Below is a small trained network, with its code and all its weights. Each question gives an input and a target symbol and asks what happens when units are switched off, that is, made to give their printed mean instead of their output.

import numpy as np


def w(rows, s, z=0):
    codes = np.array(rows[::2]) - 128.0
    scale = np.full(codes.shape[1], s)
    scale[-1] = z or s
    return codes * scale


def norm(h):
    return h / np.sqrt((h * h).mean(-1, keepdims=True) + 1e-5)


def f(y):
    return np.maximum(y, 0)


def softmax(a):
    e = np.exp(a - a.max(-1, keepdims=True))
    return e / e.sum(-1, keepdims=True)


def log_softmax(a):
    a = a - a.max(-1, keepdims=True)
    return a - np.log(np.exp(a).sum(-1, keepdims=True))


def net(x, mask):
    ids = ['ΓΛΨαβεζημτφ'.index(c) for c in x.split()]
    T = len(ids)
    res = E[ids] + P[:T]
    u = 0
    for l in range(3):
        q, k, v = (norm(res) @ M[l].T for M in (Q, K, V))
        z = softmax(np.where(np.tri(T) > 0, q @ k.T / 2**0.5, -1e9)) @ v
        res = res + np.where(mask[u], z, O[l][:, -1]) @ O[l][:, :-1]
        u += 1
        y = f(norm(res) @ A[l][:, :-1].T + A[l][:, -1])
        res = res + np.where(mask[u : u + 4], y, B[l][:, -1]) @ B[l][:, :-1]
        u += 4
    return log_softmax(norm(res)[-1] @ U[:, :-1].T + U[:, -1])


Q, K, V, O, A, B = {}, {}, {}, {}, {}, {}
E = w([
[116,111,152,130,101,114],'Γ',
[120,111,108,127,126,96],'Λ',
[2,149,55,90,183,182],'Ψ',
[127,123,125,139,126,96],'α',
[116,98,135,118,111,101],'β',
[136,144,138,139,100,126],'ε',
[104,131,104,157,123,109],'ζ',
[133,140,98,142,129,105],'η',
[121,148,127,151,102,129],'μ',
[148,123,151,118,100,117],'τ',
[133,120,100,136,129,103],'φ',
],0.033)
P = w([
[114,188,147,98,142,75],'0',
[138,155,121,126,87,72],'1',
[96,146,203,147,156,106],'2',
[182,74,96,178,90,129],'3',
[111,206,112,41,95,160],'4',
[96,101,98,118,52,200],'5',
[97,244,179,105,173,5],'6',
],0.014)
Q[0] = w([
[138,57,56,110,96,249],'L0H1',
[243,45,166,247,137,94],'L0H1',
],0.013)
K[0] = w([
[184,61,119,215,75,98],'L0H1',
[130,159,90,128,3,17],'L0H1',
],0.013)
V[0] = w([
[127,225,87,219,115,143],'L0H1',
[248,156,212,148,92,123],'L0H1',
],0.015)
O[0] = w([
[21,51,103,3,87,89,253],'L0H1',
[60,165,145,156,157,2,229],'L0H1',
],0.015,0.0039)
A[0] = w([
[70,101,55,191,144,107,170],'L0N1',
[146,183,156,136,171,10,240],'L0N2',
[122,162,108,127,39,171,254],'L0N3',
[99,237,122,147,226,124,147],'L0N4',
],0.011,0.0049)
B[0] = w([
[147,152,189,100,93,152,165],'L0N1',
[60,78,120,178,24,150,250],'L0N2',
[212,9,146,122,153,71,176],'L0N3',
[139,64,132,167,101,126,181],'L0N4',
],0.013,0.015)
Q[1] = w([
[131,184,200,137,96,203],'L1H1',
[96,186,127,1,215,234],'L1H1',
],0.01)
K[1] = w([
[129,179,138,165,78,100],'L1H1',
[164,51,164,114,114,10],'L1H1',
],0.013)
V[1] = w([
[170,135,17,160,118,22],'L1H1',
[103,177,59,102,114,254],'L1H1',
],0.0079)
O[1] = w([
[118,112,212,126,161,118,152],'L1H1',
[136,4,86,101,112,138,1],'L1H1',
],0.017,0.0054)
A[1] = w([
[118,113,123,164,60,171,98],'L1N1',
[105,66,161,102,135,222,255],'L1N2',
[136,131,109,160,100,62,115],'L1N3',
[250,148,167,181,139,183,61],'L1N4',
],0.014,0.0075)
B[1] = w([
[212,118,231,146,155,175,243],'L1N1',
[223,110,25,125,69,123,254],'L1N2',
[92,152,156,118,151,178,246],'L1N3',
[15,7,113,105,201,21,199],'L1N4',
],0.013,0.0072)
Q[2] = w([
[90,180,188,60,135,130],'L2H1',
[172,111,170,148,89,254],'L2H1',
],0.018)
K[2] = w([
[95,207,234,42,115,133],'L2H1',
[143,56,137,209,3,53],'L2H1',
],0.011)
V[2] = w([
[94,29,112,191,5,87],'L2H1',
[164,129,100,141,137,65],'L2H1',
],0.011)
O[2] = w([
[178,161,131,47,246,191,249],'L2H1',
[107,165,189,122,117,130,125],'L2H1',
],0.013,0.019)
A[2] = w([
[46,90,138,192,100,71,55],'L2N1',
[101,96,72,81,191,113,2],'L2N2',
[160,134,141,250,188,129,58],'L2N3',
[200,104,109,85,116,73,28],'L2N4',
],0.019,0.0064)
B[2] = w([
[212,153,5,160,226,166,178],'L2N1',
[137,135,147,203,31,65,201],'L2N2',
[33,123,92,107,28,161,254],'L2N3',
[122,212,130,206,157,153,185],'L2N4',
],0.016,0.0098)
U = w([
[164,86,23,111,77,172,105],'Γ',
[156,64,93,132,113,140,144],'Λ',
[150,93,204,74,177,156,164],'Ψ',
[175,68,178,179,147,68,240],'α',
[111,135,158,160,52,187,169],'β',
[80,163,81,107,189,128,170],'ε',
[132,175,80,227,135,124,97],'ζ',
[196,211,162,167,134,106,152],'η',
[189,192,117,139,51,69,77],'μ',
[89,54,160,27,89,82,66],'τ',
[58,1,120,149,175,155,3],'φ',
],0.013,0.0046)

Each question gives the input, a string of symbols that net reads in full, and the target symbol t.
The units are the heads (2 rows each of Q, K, V and O) and the neurons (one row each of A and B). Each row of codes is followed by its name. A weight is (code - 128) times the scale printed after its matrix; where a second scale follows, it is the last column's (O, A, B and U).
mask holds one flag per unit, layer by layer, with each layer's heads first. A switched-off unit (its flag False) gives its mean, the last column of its rows in O or B, instead of its output. The means were averaged over made-up inputs and are rounded, as every weight is.
A unit's drop is (log p(t) with every unit on - log p(t) with that unit switched off) / (log p(t) with every unit on - log p(t) with every unit switched off).
The circuit of an input: a set's keep is (log p(t) with only the set's units on - log p(t) with every unit switched off) / (log p(t) with every unit on - log p(t) with every unit switched off). Starting from the 12 units with the biggest drops (on a tie, the unit counted first), units are removed one at a time, each time the one whose removal leaves the highest keep (on an exact tie, the one counted first), for as long as the keep stays at least 0.8.
circuit, biggest first: the units of the circuit, biggest drop first
k most important neurons: the k neurons with the biggest drops, biggest first
k most important neurons of layer l: the k neurons of layer l with the biggest drops, biggest first
drop when u is switched off: that unit's drop, to one decimal
input Γ η μ Λ Γ Ψ, target Γ: circuit, biggest first : (L1N2)
input β β Γ, target φ: circuit, biggest first : (L0H1; L1N4; L2N3; L0N2)
input Γ Γ τ β ε Λ, target φ: 2 most important neurons : (L1N4; L0N2)
input Γ μ α ε ε β, target ε: circuit, biggest first : (L0H1; L2N1)
input ε β μ, target ε: circuit, biggest first : (L0H1; L2N1)
input μ Γ ζ μ α Γ Γ, target Ψ: circuit, biggest first : (L2N3; L0H1)
input Λ τ ε Γ Γ Γ τ, target β: circuit, biggest first : (L0H1; L2N3; L0N2)
input Λ Γ Λ μ Γ, target α: 2 most important neurons : (L1N4; L0N2)
input Γ μ ε μ β Γ Λ, target φ: circuit, biggest first : (L1N4; L0H1; L2N3)
input β Γ Γ, target φ: 3 most important neurons : (L1N4; L2N3; L0N2)
input Γ φ Γ η Γ Γ, target μ: 2 most important neurons : (L0N2; L2N4)
input β τ μ, target φ: 2 most important neurons of layer 1 : (L1N4; L1N2)
input ε α ζ η, target Ψ: 2 most important neurons of layer 2 : (L2N3; L2N2)
input μ ε Γ μ ζ Γ ε, target Γ: 2 most important neurons of layer 1 : (L1N2; L1N1)
input μ Ψ Γ, target Γ: circuit, biggest first : (L0H1)
input Γ μ Λ, target β: circuit, biggest first : (L0H1; L2N3)
input Γ ε Γ ε, target ε: circuit, biggest first : (L0H1; L2N1)
input Γ Γ φ, target β: 2 most important neurons : (L0N2; L2N3)
input ζ η Γ Γ, target μ: 3 most important neurons of layer 2 : (L2N2; L2N4; L2N3)
input Ψ Γ ε Γ μ Γ η, target Γ: circuit, biggest first : (L0H1)
input Γ μ Λ α α Γ Γ, target Ψ: 2 most important neurons : (L0N3; L2N3)
input ε ε Λ μ Γ μ Γ, target β: 2 most important neurons : (L0N3; L2N3)
input Γ ε μ β ε, target τ: drop when L0H1 is switched off : 1.2
